In the rows, 128 means zero.
Each row is followed by its class.
[178 156 167 87 119 92 101 100 135 82 101 164 146 182 109 120 137 101 122 172 117 142 137 203 180 128 114 126 124 104 123 68 170 117 163 192 106 118 183 145 140 127 87 126 199 167 152 135] : J_440
[144 160 101 92 129 144 113 110 126 130 124 152 90 93 152 173 87 128 154 131 175 121 147 139 157 133 144 149 139 105 106 136 110 182 108 143 94 86 166 97 98 144 85 113 189 63 158 164] : J_173
[115 186 102 96 129 140 160 105 125 123 121 163 73 72 131 151 74 115 165 136 166 148 138 130 150 127 142 123 177 121 124 84 96 191 110 178 103 93 173 99 98 129 103 105 213 81 158 146] : J_440
[121 180 91 88 132 146 179 99 138 116 105 150 72 82 140 159 79 113 184 146 151 148 134 143 156 115 127 122 167 126 117 93 105 202 120 175 96 95 181 98 102 125 103 109 212 87 166 143] : J_175
[185 134 134 108 119 105 96 110 128 79 108 164 122 177 111 134 118 113 124 186 109 110 131 216 214 153 133 112 131 120 101 74 132 114 145 209 131 140 160 141 133 108 107 131 205 179 149 100] : J_376
[127 166 88 89 122 121 175 124 118 152 129 127 106 90 129 189 114 125 162 116 190 129 141 119 166 146 137 138 159 106 117 109 91 148 95 166 103 112 196 98 125 146 107 98 204 84 212 175] : J_10
[153 169 93 88 125 148 114 94 131 128 112 160 56 67 154 168 72 117 151 130 178 117 142 147 148 134 142 141 146 100 98 137 101 174 101 150 95 87 155 96 100 136 91 106 187 67 147 159] : J_714
[146 166 90 83 146 139 170 97 147 100 114 156 57 67 159 163 110 129 154 150 168 120 136 169 178 134 142 130 159 118 111 122 105 193 104 174 101 101 135 103 115 136 106 81 215 85 166 144] : J_175
[146 163 118 93 127 141 101 109 123 129 134 150 92 107 137 167 82 128 156 120 180 122 144 125 157 130 139 143 149 98 109 120 107 179 105 147 96 82 165 98 97 142 86 132 194 58 160 183] : J_173
[181 152 168 91 105 96 106 98 140 81 102 170 139 180 115 129 143 104 140 169 116 127 131 202 199 119 112 129 120 109 126 65 156 113 159 196 97 131 169 140 139 123 100 142 201 161 158 145] : J_10
[133 178 90 89 131 133 164 113 113 139 138 144 112 86 122 185 97 120 165 115 177 131 123 106 152 156 141 133 167 107 102 96 89 169 88 164 105 118 192 103 127 143 104 105 197 69 192 183] : J_175
[126 181 87 90 135 146 156 96 136 116 121 171 80 83 131 154 56 108 183 145 150 136 125 138 153 115 141 125 162 132 116 75 97 183 104 179 89 90 171 107 94 116 96 119 217 91 147 138] : J_376
[141 181 104 92 118 131 104 110 118 137 120 143 89 79 137 162 81 122 144 116 192 126 135 119 144 139 150 157 131 88 102 126 110 138 101 144 95 86 174 93 108 161 83 112 172 61 171 175] : J_714
[192 146 155 102 121 81 113 101 132 66 92 155 118 153 122 147 138 103 134 190 136 112 132 204 215 126 113 117 144 90 92 77 148 103 168 201 125 127 163 151 140 124 103 133 201 151 164 121] : J_714
[149 168 98 76 141 140 158 97 133 107 117 143 58 80 145 155 107 134 152 148 165 122 138 168 182 139 136 135 157 114 118 123 109 186 108 173 105 93 145 103 115 136 106 83 216 86 177 151] : J_175
[139 157 84 94 123 131 156 113 125 138 118 143 108 76 138 180 109 129 161 115 189 124 146 130 144 143 141 128 154 104 100 115 81 161 100 162 111 113 172 96 121 143 104 99 200 84 188 175] : J_173
[124 175 99 100 123 114 171 120 113 149 142 130 109 89 120 178 104 121 162 107 185 129 131 98 153 155 147 139 164 102 125 103 86 134 93 167 95 107 193 101 125 151 111 102 199 68 205 186] : J_10
[183 160 129 115 123 103 123 112 137 54 95 159 120 139 125 128 155 130 127 162 139 114 120 202 194 128 148 117 119 109 105 65 144 83 138 212 128 127 179 133 154 127 96 127 183 170 184 107] : J_440
[148 159 92 78 143 135 175 96 138 102 121 151 50 86 152 166 108 127 164 151 163 119 145 161 191 139 135 130 165 115 116 120 96 188 115 168 91 99 139 103 101 131 109 101 234 82 161 162] : J_10
[194 151 137 103 132 79 118 111 143 57 96 156 122 148 132 141 143 108 135 190 130 122 120 213 193 125 121 111 130 98 97 67 146 100 159 204 114 132 172 157 142 137 107 113 188 160 162 108] : J_175
[151 169 109 81 139 135 166 96 136 109 121 154 62 75 146 156 101 130 151 151 164 118 139 165 184 144 131 137 160 109 113 126 93 190 113 170 101 92 143 106 106 145 97 97 228 88 162 163] : J_217
[130 162 96 92 130 129 174 119 121 149 129 125 106 83 139 187 107 119 157 114 180 130 141 120 149 144 135 127 178 108 111 106 99 154 99 160 105 112 195 95 126 136 105 94 210 84 196 176] : J_354
[192 139 150 107 118 91 131 115 136 74 98 145 129 173 127 136 140 108 125 188 128 111 133 198 201 128 114 108 142 91 100 94 147 104 169 197 105 133 175 150 131 124 106 128 209 151 171 122] : J_896
[185 140 133 107 116 102 103 105 125 69 109 178 125 156 111 139 139 115 119 177 118 112 136 213 197 158 142 112 130 118 102 57 129 121 142 213 140 147 161 139 138 111 111 127 202 184 153 101] : J_440
[144 155 105 94 137 141 107 114 126 144 116 146 86 93 155 164 77 117 150 133 179 138 147 136 156 122 131 145 134 108 103 131 119 167 105 138 82 83 172 91 101 151 75 105 185 68 156 161] : J_376
[147 167 108 89 132 141 116 107 120 129 134 154 79 94 142 174 80 124 154 130 177 136 134 129 158 143 147 148 142 105 110 120 110 170 98 151 90 92 172 96 101 149 86 103 184 62 160 176] : J_175
[153 166 106 93 129 141 105 112 137 125 133 160 98 95 145 172 74 122 152 121 186 124 141 127 143 143 153 146 136 102 109 120 98 170 97 145 89 83 161 97 99 153 80 120 182 58 156 174] : J_173
[117 169 92 93 126 137 165 103 142 128 110 151 94 88 136 156 90 114 173 144 160 147 144 148 152 120 130 134 160 124 124 111 107 189 132 163 92 94 183 101 95 126 98 114 213 90 161 139] : J_173
[192 129 150 96 130 90 125 104 137 70 88 151 122 176 132 151 155 108 138 194 124 126 133 211 216 124 109 109 136 100 97 88 150 119 183 196 116 135 173 152 144 125 105 121 205 164 165 109] : J_175
[136 181 80 101 133 129 164 111 125 127 128 143 97 57 138 192 108 122 166 123 178 129 132 126 151 148 146 125 166 107 101 91 85 155 89 179 102 110 179 102 120 141 111 92 191 78 190 162] : J_175
[190 149 156 105 109 87 118 98 142 65 87 160 110 156 121 143 133 105 133 186 132 113 126 203 208 131 124 110 150 84 97 87 132 99 174 205 125 130 165 152 139 118 110 138 209 154 163 117] : J_714
[124 174 95 97 131 135 150 106 132 125 117 151 73 86 127 151 72 110 165 146 163 146 135 148 160 119 137 133 164 125 118 86 104 167 115 172 93 86 173 98 100 131 99 108 212 93 159 139] : J_376
[181 127 130 105 108 104 92 114 137 84 113 167 154 177 123 144 137 118 123 179 120 109 137 216 200 153 137 119 112 113 106 81 142 106 153 197 131 149 165 145 138 116 102 131 184 177 159 89] : J_173
[185 156 144 127 122 93 127 117 136 79 100 149 139 145 123 132 142 125 132 152 137 111 113 187 182 125 145 122 107 103 105 67 134 75 134 212 119 126 190 130 162 137 92 142 173 165 190 114] : J_217
[194 148 153 104 129 80 118 107 142 60 104 163 116 158 130 149 144 107 137 195 127 122 122 208 209 136 119 107 143 95 96 74 135 109 164 205 114 133 167 158 133 127 109 122 207 152 153 112] : J_175
[114 179 93 93 117 137 161 101 138 142 119 160 77 67 134 160 68 110 161 136 177 140 132 139 143 127 142 138 162 115 120 110 103 175 106 168 97 102 177 95 99 130 97 107 208 86 160 145] : J_714
[143 180 123 94 132 135 113 109 125 137 140 155 93 93 146 176 69 123 159 125 170 119 137 117 153 131 148 146 149 95 100 123 102 177 95 155 82 79 164 96 101 152 79 119 184 55 148 185] : J_217
[157 156 101 78 135 154 170 100 141 108 101 149 68 81 147 157 107 137 146 148 157 105 147 163 180 133 123 128 158 116 110 131 107 196 121 166 94 96 133 102 104 127 101 115 222 83 168 155] : J_896
[150 168 101 92 128 139 109 111 122 129 118 153 77 78 157 168 91 128 147 130 178 129 138 141 148 133 141 145 129 101 99 126 115 169 102 146 88 93 168 100 113 157 89 104 178 66 160 162] : J_175
[182 153 138 121 114 96 125 116 130 71 108 152 116 157 118 133 148 131 138 160 134 109 117 196 196 130 146 121 114 111 110 70 131 76 138 210 121 137 185 129 157 131 109 146 186 167 186 116] : J_10
[176 134 135 96 105 94 120 112 147 81 114 167 122 174 116 146 132 115 132 187 113 117 137 231 217 153 125 112 128 128 108 85 134 119 150 207 126 152 160 138 144 119 117 133 211 177 150 94] : J_10
[151 161 104 89 127 140 129 114 123 133 136 154 84 90 136 169 79 130 144 121 174 110 140 125 151 143 137 147 155 99 103 135 107 184 89 141 86 84 159 94 96 143 88 125 199 46 150 175] : J_896
[186 157 143 121 119 95 130 114 140 60 98 153 129 147 129 129 144 125 137 161 127 100 115 200 192 115 148 122 115 109 96 76 133 92 137 214 125 129 178 131 159 138 97 138 186 167 182 112] : J_217
[192 153 170 107 121 85 121 102 143 59 107 164 116 161 126 145 139 107 134 187 126 110 122 204 211 124 120 113 152 84 90 75 131 113 165 206 110 121 161 156 129 130 104 131 220 153 151 127] : J_217
[193 148 150 110 124 92 115 105 132 53 85 157 113 156 124 143 147 108 127 184 127 119 136 207 209 128 120 109 144 95 96 70 149 111 173 206 122 118 170 156 140 124 103 127 208 163 165 112] : J_440
[187 143 167 92 113 89 88 94 144 81 107 174 166 180 115 121 137 106 137 170 113 129 134 205 167 118 113 119 117 109 129 62 148 108 172 192 108 135 168 148 139 125 99 149 188 166 144 139] : J_173
[131 173 105 93 125 130 169 116 128 148 138 147 118 80 133 186 93 122 157 109 190 133 133 108 141 148 142 136 157 101 99 115 87 161 86 163 96 111 186 98 122 156 91 97 203 76 189 189] : J_217
[181 159 148 130 118 95 127 117 136 72 108 153 138 152 125 131 139 125 126 159 133 106 112 190 179 131 150 122 106 100 99 70 134 79 135 211 125 131 187 134 160 141 99 134 179 168 187 112] : J_217
[191 152 166 87 122 90 93 94 138 73 107 172 144 180 111 123 131 103 136 171 111 130 126 202 174 125 119 123 122 109 121 54 153 119 154 197 108 126 171 144 142 122 97 136 184 161 150 137] : J_175
[179 166 137 122 120 99 124 110 141 64 117 163 120 151 120 126 143 124 130 157 129 115 103 202 184 139 149 116 118 112 111 67 133 87 123 215 130 141 182 137 161 136 109 130 182 164 176 109] : J_175
[183 136 131 95 114 108 104 107 142 72 101 169 136 168 113 131 131 111 120 174 115 123 140 217 195 157 131 105 125 120 106 68 144 117 150 207 131 144 160 139 146 115 101 124 192 185 159 92] : J_440
[124 177 90 86 133 147 158 95 133 117 101 164 73 72 134 158 83 109 171 142 151 151 143 146 153 117 131 126 168 131 114 88 109 206 123 172 94 93 178 98 97 120 98 115 218 90 151 136] : J_440
[119 188 105 88 136 128 166 100 131 129 136 150 84 97 132 162 70 109 172 147 152 138 133 135 155 136 136 133 179 122 131 90 105 180 109 173 102 94 191 102 82 126 101 103 222 85 152 155] : J_354
[139 167 115 89 127 132 109 108 120 151 129 141 97 100 138 183 72 115 150 124 185 125 137 115 161 140 145 153 141 90 110 135 112 166 102 145 98 88 180 95 99 148 79 121 184 57 170 176] : J_714
[143 174 123 95 124 136 105 111 118 147 147 160 96 92 138 173 73 126 147 124 181 118 133 123 148 138 145 157 139 92 97 125 105 179 93 143 84 83 174 95 95 161 75 119 193 64 146 178] : J_217
[188 134 128 99 118 102 93 111 132 79 108 178 129 166 118 142 121 114 124 191 115 109 132 220 211 150 137 116 126 121 99 66 130 107 138 211 131 146 155 143 132 107 108 120 197 179 146 86] : J_376
[151 163 107 88 124 144 106 108 129 133 121 155 98 97 142 177 87 124 159 130 174 117 140 133 158 136 142 144 137 100 99 119 98 178 112 147 89 89 170 98 95 143 84 131 200 62 156 169] : J_173
[154 156 106 85 138 148 163 104 123 112 103 149 71 82 145 155 100 132 140 142 158 115 144 152 174 141 135 137 146 113 109 124 114 183 112 166 91 94 138 98 108 130 102 101 212 74 171 159] : J_896
[186 149 147 99 130 87 118 117 141 62 91 153 126 152 128 144 153 109 121 187 138 125 127 203 207 133 121 113 138 91 96 79 152 100 161 198 115 123 174 157 138 130 100 107 198 161 172 109] : J_440
[150 166 101 86 130 146 122 109 132 130 121 143 85 87 160 172 83 127 152 129 168 114 143 138 156 132 132 139 154 99 103 122 124 169 102 143 87 87 167 95 104 137 83 115 192 63 155 166] : J_354
[122 183 105 85 134 133 161 94 137 123 132 166 82 87 131 165 77 109 179 146 156 142 132 132 150 127 133 125 172 126 118 86 92 197 109 175 98 100 164 104 93 128 110 108 215 79 146 148] : J_175
[192 149 159 115 127 85 118 105 133 69 96 146 128 162 128 139 143 107 126 187 119 117 127 203 203 122 115 120 138 85 88 80 152 97 172 203 104 125 180 149 138 133 100 128 203 156 166 117] : J_217
[156 165 106 91 137 148 168 92 135 102 109 153 51 65 149 155 99 133 151 141 161 109 141 161 170 146 133 125 171 114 111 107 101 182 110 173 105 96 141 99 106 120 108 99 231 85 159 165] : J_354
[186 147 125 101 104 99 91 101 137 77 106 171 125 149 119 148 122 107 122 180 120 107 128 218 197 150 142 119 129 104 98 86 133 108 143 207 130 151 157 141 134 116 110 131 195 172 147 94] : J_714
[189 161 151 130 123 91 127 113 130 62 112 158 132 146 117 131 133 128 129 158 129 111 109 190 192 137 152 128 117 109 102 68 133 76 131 214 127 127 180 135 155 137 94 141 177 157 181 110] : J_217
[136 172 82 89 123 125 160 115 122 147 116 138 94 62 134 179 102 120 146 113 202 130 135 128 147 147 143 147 150 98 105 119 99 135 87 159 109 105 176 93 130 152 96 86 186 79 191 168] : J_714
[117 166 98 86 125 129 168 107 130 139 114 149 82 90 142 164 84 113 171 139 167 153 144 141 150 114 129 138 148 124 125 107 115 178 121 161 79 97 190 94 101 133 103 102 212 85 167 153] : J_10
[119 176 88 90 142 142 167 101 148 112 113 166 77 81 141 162 72 110 182 153 151 143 140 145 157 122 138 124 166 136 109 103 94 193 114 175 90 88 173 101 87 124 99 102 218 93 144 131] : J_376
[121 180 97 99 123 135 150 102 145 122 132 165 93 82 131 162 86 113 173 140 162 139 140 140 149 129 142 131 174 121 123 104 95 182 113 172 94 101 168 102 94 131 105 112 208 82 148 151] : J_173
[186 131 134 109 118 101 82 111 126 83 108 168 135 173 115 137 121 113 122 181 113 115 131 212 201 150 143 118 114 119 98 67 138 94 143 206 129 145 165 140 142 115 105 125 182 181 159 93] : J_376
[190 132 127 99 110 109 110 115 140 80 114 178 140 163 121 144 127 118 119 179 107 103 130 219 190 155 134 106 124 118 96 78 134 117 140 205 121 159 153 144 142 116 112 136 191 171 146 85] : J_896
[190 149 157 94 113 87 100 91 133 89 86 156 149 164 117 128 126 92 130 171 112 133 137 208 167 116 109 124 116 106 123 72 161 107 169 196 114 129 176 146 145 121 95 137 183 174 154 128] : J_714
[187 146 170 92 112 96 98 99 136 87 88 165 153 175 118 120 138 105 132 166 115 138 133 197 174 114 106 126 115 111 126 66 168 111 165 189 105 128 172 139 155 120 95 138 170 158 157 141] : J_175
[109 188 102 85 134 122 169 107 134 133 128 153 101 88 132 163 83 109 177 138 168 153 123 124 147 126 141 130 154 121 124 89 101 177 112 173 87 92 193 106 102 140 99 100 209 81 170 145] : J_175
[191 140 158 108 132 92 125 102 142 63 93 148 118 162 133 152 145 108 134 191 118 116 131 207 212 117 114 114 143 93 92 87 151 112 175 202 107 121 167 154 138 125 104 125 202 164 164 120] : J_217
[192 150 134 124 115 96 127 120 131 68 107 158 124 153 116 126 141 127 123 159 124 104 119 198 184 139 148 119 117 114 110 74 132 75 131 210 126 137 171 130 154 126 110 144 175 155 168 116] : J_896
[141 162 116 94 120 143 116 112 124 142 137 157 71 98 142 173 80 130 151 125 185 131 141 123 156 140 145 152 140 103 108 127 108 163 101 143 81 97 168 89 101 154 91 120 191 58 159 181] : J_10
[156 159 82 75 147 143 178 100 143 105 107 152 72 75 150 165 103 128 154 146 158 106 143 162 175 139 131 128 162 116 110 127 98 193 106 170 93 96 136 99 102 130 101 99 215 80 163 156] : J_896
[188 129 137 102 111 100 100 105 137 73 117 175 131 178 114 146 135 116 125 189 110 106 137 221 208 165 141 119 128 118 100 87 127 115 152 203 137 145 156 145 136 107 114 131 205 171 147 94] : J_173
[146 161 99 91 141 136 174 108 131 110 109 142 59 72 155 151 115 134 151 147 168 121 143 157 180 135 138 140 145 116 123 115 108 165 113 171 92 101 143 96 115 145 107 88 211 84 177 149] : J_10
[188 151 168 100 108 93 93 92 138 69 102 172 143 172 113 119 136 107 137 172 112 122 134 204 180 122 120 123 130 104 124 65 145 111 166 199 112 124 163 148 136 117 103 146 198 163 153 141] : J_173
[149 165 101 80 144 131 174 94 138 108 115 137 63 83 141 158 107 125 151 143 160 118 142 161 183 150 128 130 178 110 118 115 104 185 111 168 105 94 149 99 103 126 105 99 242 84 166 165] : J_354
[194 147 168 97 108 96 101 106 135 86 99 168 169 180 106 122 132 107 123 160 117 122 131 183 170 126 114 132 112 104 119 69 164 97 153 186 98 124 167 136 144 124 91 150 173 148 156 142] : J_896
[181 157 156 92 112 81 113 99 143 80 105 159 150 176 117 113 129 103 133 168 110 119 128 204 169 126 114 120 132 104 127 63 158 104 151 195 115 132 181 142 140 123 99 136 206 170 149 142] : J_354
[182 162 140 115 111 87 129 116 134 64 118 165 115 155 113 128 140 127 138 155 135 104 110 196 198 140 145 122 123 112 116 61 117 77 127 211 126 136 180 135 154 133 112 147 195 154 174 127] : J_10
[147 168 116 91 123 140 109 112 113 141 136 153 83 100 136 174 81 125 156 118 175 120 137 118 161 142 138 152 142 97 105 117 106 169 96 144 82 89 174 93 101 151 91 123 191 49 157 185] : J_10
[194 138 124 107 118 99 84 106 140 58 117 177 136 161 123 142 139 117 125 185 116 110 139 228 194 154 149 119 108 116 105 62 135 102 142 211 128 145 146 141 129 120 111 124 185 180 142 99] : J_173
[184 145 167 94 114 93 107 98 142 91 97 156 162 183 121 120 133 100 132 162 108 128 129 199 175 126 109 119 116 110 125 63 171 98 163 188 104 130 184 140 146 118 87 140 190 165 153 138] : J_354
[133 185 94 95 118 120 149 113 120 144 139 147 109 63 126 182 95 117 152 113 195 122 128 114 142 155 149 143 161 96 108 106 90 131 82 167 110 110 185 104 122 151 100 95 187 76 193 174] : J_714
[115 193 99 87 132 128 155 105 130 117 123 166 78 78 125 153 79 114 168 139 173 144 136 135 153 126 138 128 169 120 120 83 102 190 107 179 103 87 187 106 93 137 98 101 220 89 159 149] : J_440
